[[0.6, -1.2, -1.1, 1.2, 0.7, -0.5, 0.5, -0.1, -1.2, 1.2, 0.6, -0.6, -0.6, -0.2, 0.2],
 [0.3, -0.9, -0.6, 0.2, 1.2, -1.0, 0.1, 0.5, -0.4, 0.9, 1.0, -1.4, -0.3, -0.5, 0.2],
 [0.3, -1.2, -1.5, 1.1, 0.5, -1.0, 0.7, 0.0, -0.9, 1.5, 1.1, -1.3, -0.3, -0.4, 0.8],
 [0.0, -1.2, -1.1, 0.9, 0.9, -0.4, 1.2, 0.1, -1.2, 0.6, 0.7, -1.8, -0.9, -0.2, -0.3],
 [0.8, -1.6, -0.7, 0.8, 0.8, -1.0, 0.7, -0.2, -0.6, 1.0, 0.8, -1.9, -1.3, -0.5, 0.9]] => 0.8

[[15.8, 2.5, 8.3, -0.3, -2.4, -9.2, 5.7, -1.5, 9.2, -11.3],
 [-3.8, 6.9, -1.7, -11.8, 6.0, 6.0, -3.6, -1.5, -16.8, -7.8],
 [-8.2, 2.5, -1.7, 7.8, -15.1, 12.6, -4.9, -9.3, -0.6, -3.4],
 [-2.7, 2.5, -3.3, 0.3, 5.6, -16.0, -11.7, -13.0, 9.2, 4.6],
 [13.5, 2.5, 6.2, 0.3, -2.4, -9.2, 7.2, -1.5, 9.2, -13.3],
 [1.5, 4.4, -1.7, 3.5, -2.4, -9.2, 7.2, 12.5, 9.2, -12.1],
 [-0.1, -14.0, -9.2, 0.3, -2.4, -2.7, 9.7, 14.6, 0.0, 3.9],
 [16.7, -6.6, 11.6, -5.2, -5.5, -9.2, 3.8, -3.2, 9.1, -7.8],
 [-4.4, 2.5, -4.0, 0.3, 7.4, -9.6, -8.8, -15.2, 9.2, 4.4],
 [3.5, 5.4, -1.7, 1.7, -2.4, -9.2, 7.7, 9.6, 9.2, -13.4]] => -3.4

[[-132.45, 25.75, 26.38, -112.59, 44.63, 84.55, -176.83, -10.04, -62.56, 93.32, -1.44, -47.75],
 [-2.41, -46.43, -8.67, -33.32, -47.56, -173.56, 158.74, 43.47, 0.42, 0.08, 8.94, 53.22],
 [-22.39, -5.54, -3.18, -48.16, -27.81, -214.08, 110.19, 39.26, -3.13, 1.05, -2.82, 38.61],
 [-36.11, -4.73, 6.00, -70.21, -24.67, -192.92, 106.79, 55.38, -15.64, 31.18, 16.78, 55.33],
 [20.23, 30.05, -102.50, 50.63, -22.65, -152.34, -66.11, -60.87, -6.97, -159.16, -44.96, 6.19],
 [-129.29, 29.18, 35.36, -111.36, 41.00, 72.89, -181.98, -18.18, -56.30, 89.25, -21.42, -60.57],
 [-78.50, 87.60, -39.30, -32.75, 34.63, -111.76, -192.55, -54.31, -23.83, -61.75, -55.35, -44.27],
 [-131.70, 24.88, 28.22, -109.68, 44.02, 89.06, -183.29, -16.04, -61.73, 90.07, -8.91, -55.81],
 [48.45, -70.31, -61.24, 41.48, -76.00, -143.04, 169.17, 8.39, 23.13, -92.09, 16.38, 67.21],
 [-83.87, 18.02, 23.49, -111.41, 5.52, -142.01, 26.10, 56.69, -41.99, 79.84, 18.93, 37.58],
 [54.32, -68.81, -71.83, 54.96, -76.35, -131.21, 151.39, -4.27, 24.92, -111.04, 12.11, 60.96]] => 38.61

[[110.7, -141.7, -26.1, 181.4, 168.7, -36.5, 130.6, 8.9],
 [110.3, -14.6, -12.3, 1.3, -34.2, 24.8, 111.6, 124.5],
 [61.8, 114.1, 114.4, 34.3, 0.8, -9.4, 44.7, 112.3],
 [9.0, -113.6, -34.2, 65.7, 57.3, -7.0, -13.0, 83.6],
 [-60.9, -27.8, 79.6, 168.8, 68.5, -8.4, 73.1, 92.7],
 [-44.3, -169.2, -62.9, 52.5, -57.8, -11.2, 21.0, 194.2],
 [42.5, 21.3, -0.4, -38.4, 31.2, 6.8, -105.7, 26.5],
 [111.7, 41.6, -1.8, -34.7, -0.6, 55.0, 51.7, 19.5],
 [-13.8, -14.7, 9.5, 48.0, -1.9, -20.9, 76.2, 37.2],
 [132.4, -14.7, -10.9, -13.5, 25.0, 34.9, 62.0, 77.0],
 [144.8, 21.7, 18.1, -2.5, 86.5, 38.5, -19.5, 22.4],
 [234.4, 41.3, -50.8, -84.1, 70.1, 78.7, -15.1, -45.6]] => 112.3

[[-1.76, -0.74, -2.24, -14.09, 2.73, 2.95, -13.47, 4.28, 6.08, -17.02, 0.16, -7.37, 10.72, 0.04, -3.87],
 [11.92, -13.55, 7.40, 1.81, -7.46, -2.77, -1.01, -7.27, -16.42, 19.29, 3.61, 0.97, -3.13, 1.81, 6.74],
 [-21.39, 2.86, -15.70, 2.66, 0.40, -11.17, 6.18, -3.25, -10.83, -7.54, -8.12, -1.03, -17.23, -5.75, -1.65],
 [-20.46, 2.19, -15.18, 3.07, -1.24, -11.20, 6.54, -3.82, -7.56, -5.91, -7.70, -0.81, -16.69, -4.23, -0.84],
 [4.45, -11.23, 2.51, 4.58, -8.06, -6.14, 3.67, -8.51, -15.10, 18.35, 0.94, 2.38, -9.28, 1.72, 6.78],
 [-3.89, 2.73, -2.59, -13.94, 2.96, 3.48, -12.12, 4.03, 7.06, -20.01, -2.50, -6.28, 8.96, -3.14, -7.08],
 [-5.97, 3.89, -4.31, -13.28, 3.52, 2.61, -11.52, 4.30, 6.22, -21.59, -3.44, -6.75, 7.62, -4.52, -7.93],
 [-18.71, 1.55, -13.92, 3.69, -3.11, -10.93, 6.99, -4.66, -4.75, -3.70, -7.40, -0.34, -16.17, -3.23, -0.40],
 [-20.69, 3.14, -15.04, 3.11, -0.99, -11.03, 6.78, -3.71, -8.24, -6.80, -8.52, -0.74, -17.14, -5.70, -2.27]] => -1.65
